Group, then class
[ 26   5 -21 -18  25  30   6  13 -11 -37  -5 -11 -18  10   2   8  -1   1
   6 -56 -19  -6  22  22 -17   1  -9 -13  14 -11  -5 -11   6   3 -52  -5
  -3 -10   4   9 -12   0  -6 -19  10  -8  -6] -> X j843
[ 17   5 -36  -3  -1  23  -2  -2   0 -37  44 -26 -39  49  13  21 -16 -17
  22 -32  -3 -13  13 -19 -31  20 -19 -12   1 -16   7  -8  -2   7  -7 -11
  -2 -44  -9 -13  -6  -7 -39 -21  21 -38  -7] -> X j149
[ -2  -1 -20 -31  26  16  -9  17  18   7   5 -21  -5  53   7   8 -16   7
   3 -24 -27  -8  39  -8  -7  -1  10 -10  -5  -2 -19   5   6  -5 -22  -3
 -17 -39   2  14 -16  26   1 -22   7  47  -7] -> F j963
[  5 -11  -4   0  23  16   2   9  26  11   5  -7 -15  55   8  18 -21  10
  -8 -29  -5  -1  -7 -23  -7  11  18  -3  -2 -17   5  21   1   5 -16  -4
 -12 -42  -5  -1  -5  13   5  -8  18  66 -20] -> F j963
[  6  -3  37  -7  31  32  -9  15   8  22   1 -13 -11 -10   2  15 -19  -1
 -19 -55 -12  76  14 -47  -5  21  23   9  -1   1  20  22   1  -6  -1   3
 -28 -42  10  26  27   8   6  11  -7  56 -13] -> G j632
[  1  -2  10 -23  46  17 -13  -2   8  15  -3 -47   7   0  -3   5 -12  -1
 -21 -42 -13  58   6 -25   1  23  48  -4   4  19  10  13  12 -16 -13 -20
 -15 -25  -2  45  -7  23  -2  25 -15  90   9] -> G j632
[ 27  10 -12  -9   9  11   3   3   8 -31  -2 -21  25  18  10  28  10  -3
  -9 -57   5  20  10  16 -37  11 -16  -5  15  -7  -5   2  -1   5 -31  -3
 -11 -18 -40  28  -4  -5 -21 -12  11  -5  -1] -> X j843
[-22  -9 -17  -7  58  30  -9  14  30  20   8 -17 -16  93   1   5 -31  10
  15 -49 -33 -47  23 -16   9  13   8 -27  -4   9   2   7   6  19 -50   4
   7 -44 -21  16 -33  25  -6 -15   2  59 -14] -> F j68
[  2  -8  16  -7  32  13  -8   1  -2  14  -9 -18  -7   2  -9  16 -10   0
  -5 -31 -11  44  17 -33  -7  -9  22   0  -1   2  11  11   5 -20 -15 -12
 -16 -26  14  22  -7  16   0   1  -2  90  -2] -> G j632
[  8  -9  15 -26  25  21 -15  16  17  31  -2   8   9   1 -13   6 -15   9
 -11 -17 -23  60  27 -22  15 -19  21 -10   6  -7 -10  -2   3 -20   8   0
 -19 -31  10   7  -5   9  25   4 -11  52 -15] -> G J284
[ 16  28 -20 -24   7  34 -10 -10   8 -46  -1 -32 -19  20  12  25   9  -5
   2 -59  -7  21   8  -2 -23  21 -14 -13  12 -17 -17  -8   4  -1 -37  -1
   4   0  -8   1  12  -6 -27 -11  13 -12  11] -> X j843
[ -2 -22   1   7  22   4   8  32  -4  28  -9  31   4  55 -10   2 -24  19
  21  -7  -3 -27  16   1  15  -7   1   6  -7 -28   2 -19   2   6 -29   4
  -5 -20  31 -18 -11   1  23  -4  14  31 -24] -> F j68
[ 19  16  -6 -16  36  20   8  48  -5 -31  -1 -13 -18   2   0  11  -8  -3
 -11 -47 -13  31  24   2 -39   2  12  14   9 -19  -8   5   3  -7 -24   0
 -14 -25   1   5  -4   2  -9   2  14  -4  -9] -> X j843
[  6 -13   4 -15  48  36  -5  31  18  31  -2 -13  11  64   2   2 -18   9
  16 -19 -13 -16  52  -1  -4  16  18   1  14 -36   1  24  20  13 -47   4
 -28 -28   6  -7 -22   9  22 -14  -4  64 -25] -> F j68
[  9 -12 -11 -15  40  16   3  14  31   5   7 -10   2  72  16  17 -15  11
 -14 -21 -17 -26  26  -6 -24  27   1 -15  21 -23   1  15   8  23 -30 -11
 -14 -48  -2  -7 -15  17   8 -23   0  68 -17] -> F j963
[ 12   1  23  -7  23  34  -7  13   6  25   5 -18  -7 -27  -7  11 -24   1
 -22 -37 -37  66  26 -44   4  -7  47  -6  -1   0  -1   8  -5  -5  21   1
 -17 -47  15  34 -20  38  20  -4 -10  46 -17] -> G J284
[  0  -4   6 -35  35   7   1   9  12  30  13 -33   2  12 -12  -2 -14  -3
  -6  -3 -17  40  41 -20   2   9  29  -8   5   1 -17   9  16  -9   4  -3
 -19 -29  17  27 -20  43  10  -7  -8  55  -5] -> G J284
[ -5 -13  18  -5  20  12   3  12  17  39   9  -8  -2  17  -8   3 -15  -3
   2 -12  -7  49  26 -27   8  10  28  -5   1   1  -2  17   9 -10  -4  12
 -27 -29  28  24  -7  28   6 -14  -3  49 -20] -> G J284
[ 20  -1 -36 -13  10  16   4   8 -21 -39   1   4 -23  49   8   4 -14  -5
  16 -30 -21 -50  40  37 -10  16 -38 -18   9 -19  -7 -26   5   8 -43 -17
   1   0  -1 -23  -6 -23  -1 -14  16 -47  -7] -> X j149
[  2  -1  12   4 -21  17  -7  24  27  31 -16  13  19  28 -14  18 -11  15
   6 -30  -6   7  10   3  11 -22   8   2   8   6  -1  12   3  -4 -51   3
   7 -20   0   1 -15  10  29 -12   1  85 -12] -> F j68
[ 13  17 -22 -22  47  17  -3  14  -6 -45   7 -37 -25  69  13  11 -17 -17
 -10 -32 -19 -24  22  12 -45  25  -8 -17   4 -15   0   0  10   4  -3 -15
  -7 -23 -20  -6 -17  -4 -13   9  13 -17  -4] -> X j149
[ 19   7 -37 -14  39  36  -8   8  -2 -49   3 -40 -19  -4 -23  19  -2  -6
 -12 -46 -22   1  14  18 -29  18   0 -15  -8  -6   1  -7  -5 -10 -17 -19
  -1 -14 -28   6 -11  18 -12  -4  12   5  13] -> X j843
